Below are the code and all the weights of a small trained network. Each question names an input and a target symbol and asks about switching units off, where a switched-off unit gives its printed mean instead of its output.

import numpy as np


def w(rows, s, z=0):
    codes = np.array(rows[::2]) - 128.0
    scale = np.full(codes.shape[1], s)
    scale[-1] = z or s
    return codes * scale


def f(y):
    return np.maximum(y, 0)


def softmax(a):
    e = np.exp(a - a.max(-1, keepdims=True))
    return e / e.sum(-1, keepdims=True)


def log_softmax(a):
    a = a - a.max(-1, keepdims=True)
    return a - np.log(np.exp(a).sum(-1, keepdims=True))


def net(x, mask):
    ids = ['ΔΛΣβζτ'.index(c) for c in x.split()]
    T = len(ids)
    res = E[ids] + P[:T]
    r = res
    for j in range(3):
        rows = slice(3 * j, 3 * j + 3)
        q, k, v = (r @ M[0][rows].T for M in (Q, K, V))
        z = softmax(np.where(np.tri(T) > 0, q @ k.T / 3**0.5, -1e9)) @ v
        o = O[0][rows]
        res = res + np.where(mask[j], z, o[:, -1]) @ o[:, :-1]
    y = f(res @ A[0][:, :-1].T + A[0][:, -1])
    res = res + np.where(mask[3:7], y, B[0][:, -1]) @ B[0][:, :-1]
    return log_softmax(res[-1] @ U[:, :-1].T + U[:, -1])


Q, K, V, O, A, B = {}, {}, {}, {}, {}, {}
E = w([
[117,110,89,226,116],'Δ',
[142,98,55,180,10],'Λ',
[144,103,107,28,43],'Σ',
[110,217,111,132,149],'β',
[89,66,140,113,181],'ζ',
[161,199,78,135,43],'τ',
],0.011)
P = w([
[233,105,209,114,160],'0',
[162,94,65,106,150],'1',
[79,132,69,116,155],'2',
[111,124,109,107,157],'3',
[25,134,137,159,114],'4',
[59,123,254,143,27],'5',
],0.0079)
Q[0] = w([
[36,87,40,79,142],'H0',
[136,21,74,172,68],'H0',
[17,146,217,124,146],'H0',
[54,122,218,125,15],'H1',
[28,145,157,160,153],'H1',
[6,145,2,116,138],'H1',
[212,237,144,96,87],'H2',
[164,200,156,251,183],'H2',
[113,119,111,212,106],'H2',
],0.017)
K[0] = w([
[59,114,152,110,179],'H0',
[164,65,159,154,132],'H0',
[45,139,135,66,80],'H0',
[62,116,2,97,138],'H1',
[159,160,68,133,206],'H1',
[241,64,83,108,146],'H1',
[41,97,90,76,176],'H2',
[86,27,97,167,105],'H2',
[125,116,101,196,171],'H2',
],0.021)
V[0] = w([
[127,113,161,207,100],'H0',
[154,111,203,121,136],'H0',
[168,245,121,129,189],'H0',
[80,9,137,163,160],'H1',
[103,168,66,94,251],'H1',
[104,136,116,220,130],'H1',
[100,63,121,195,89],'H2',
[21,147,109,120,114],'H2',
[80,104,205,131,126],'H2',
],0.014)
O[0] = w([
[121,115,32,167,140,117],'H0',
[143,96,81,74,86,118],'H0',
[2,181,146,138,28,137],'H0',
[130,205,39,18,222,3],'H1',
[4,171,141,33,45,54],'H1',
[39,105,33,212,100,78],'H1',
[212,94,103,154,196,105],'H2',
[136,221,118,124,243,50],'H2',
[160,126,238,117,178,24],'H2',
],0.0087,0.0049)
A[0] = w([
[55,2,152,89,182,3],'N0',
[106,153,119,231,185,4],'N1',
[193,207,54,47,127,26],'N2',
[32,139,166,208,229,59],'N3',
],0.011,0.0026)
B[0] = w([
[192,244,148,161,124,221],'N0',
[6,95,174,156,126,242],'N1',
[125,30,172,141,57,254],'N2',
[204,105,85,132,92,203],'N3',
],0.011,0.0055)
U = w([
[176,165,9,96,126,187],'Δ',
[144,91,87,112,201,2],'Λ',
[215,189,151,98,163,75],'Σ',
[80,206,137,89,131,130],'β',
[169,124,97,3,128,93],'ζ',
[177,124,114,124,87,176],'τ',
],0.0057,0.0048)

Each question gives the input, a string of symbols that net reads in full, and the target symbol t.
The units are the heads (3 rows each of Q, K, V and O) and the neurons (one row each of A and B). Each row of codes is followed by its name. A weight is (code - 128) times the scale printed after its matrix; where a second scale follows, it is the last column's (O, A, B and U).
mask holds one flag per unit, heads first, then neurons. A switched-off unit (its flag False) gives its mean, the last column of its rows in O or B, instead of its output. The means were averaged over made-up inputs and are rounded, as every weight is.
A unit's drop is (log p(t) with every unit on - log p(t) with that unit switched off) / (log p(t) with every unit on - log p(t) with every unit switched off).
The circuit of an input: a set's keep is (log p(t) with only the set's units on - log p(t) with every unit switched off) / (log p(t) with every unit on - log p(t) with every unit switched off). Starting from all 7 units, units are removed one at a time, each time the one whose removal leaves the highest keep (on an exact tie, the one counted first), for as long as the keep stays at least 0.8.
circuit, biggest first: the units of the circuit, biggest drop first
k most important neurons: the k neurons with the biggest drops, biggest first
drop when u is switched off: that unit's drop, to one decimal
input ζ ζ τ ζ τ, target ζ: circuit, biggest first	[H1; N2; H0]
input ζ ζ Σ Δ, target ζ: most important neuron	[N2]
input τ Σ τ ζ τ, target Σ: circuit, biggest first	[H1; H2]
input τ ζ τ β Λ, target ζ: circuit, biggest first	[H1; H0]
input Λ ζ Δ, target Λ: 2 most important neurons	[N1; N0]
input Λ ζ ζ τ, target Λ: 2 most important neurons	[N1; N0]
input τ Δ Δ τ β, target Δ: 2 most important neurons	[N3; N2]
input Δ τ β ζ, target Δ: 3 most important neurons	[N2; N1; N0]
input Λ Λ τ, target Λ: drop when H1 is switched off	0.5
input Σ τ ζ ζ, target Σ: drop when H0 is switched off	0.2
input ζ ζ Δ τ Σ τ, target Δ: drop when N1 is switched off	0.2
input τ Σ β ζ τ τ, target β: drop when N3 is switched off	0.1
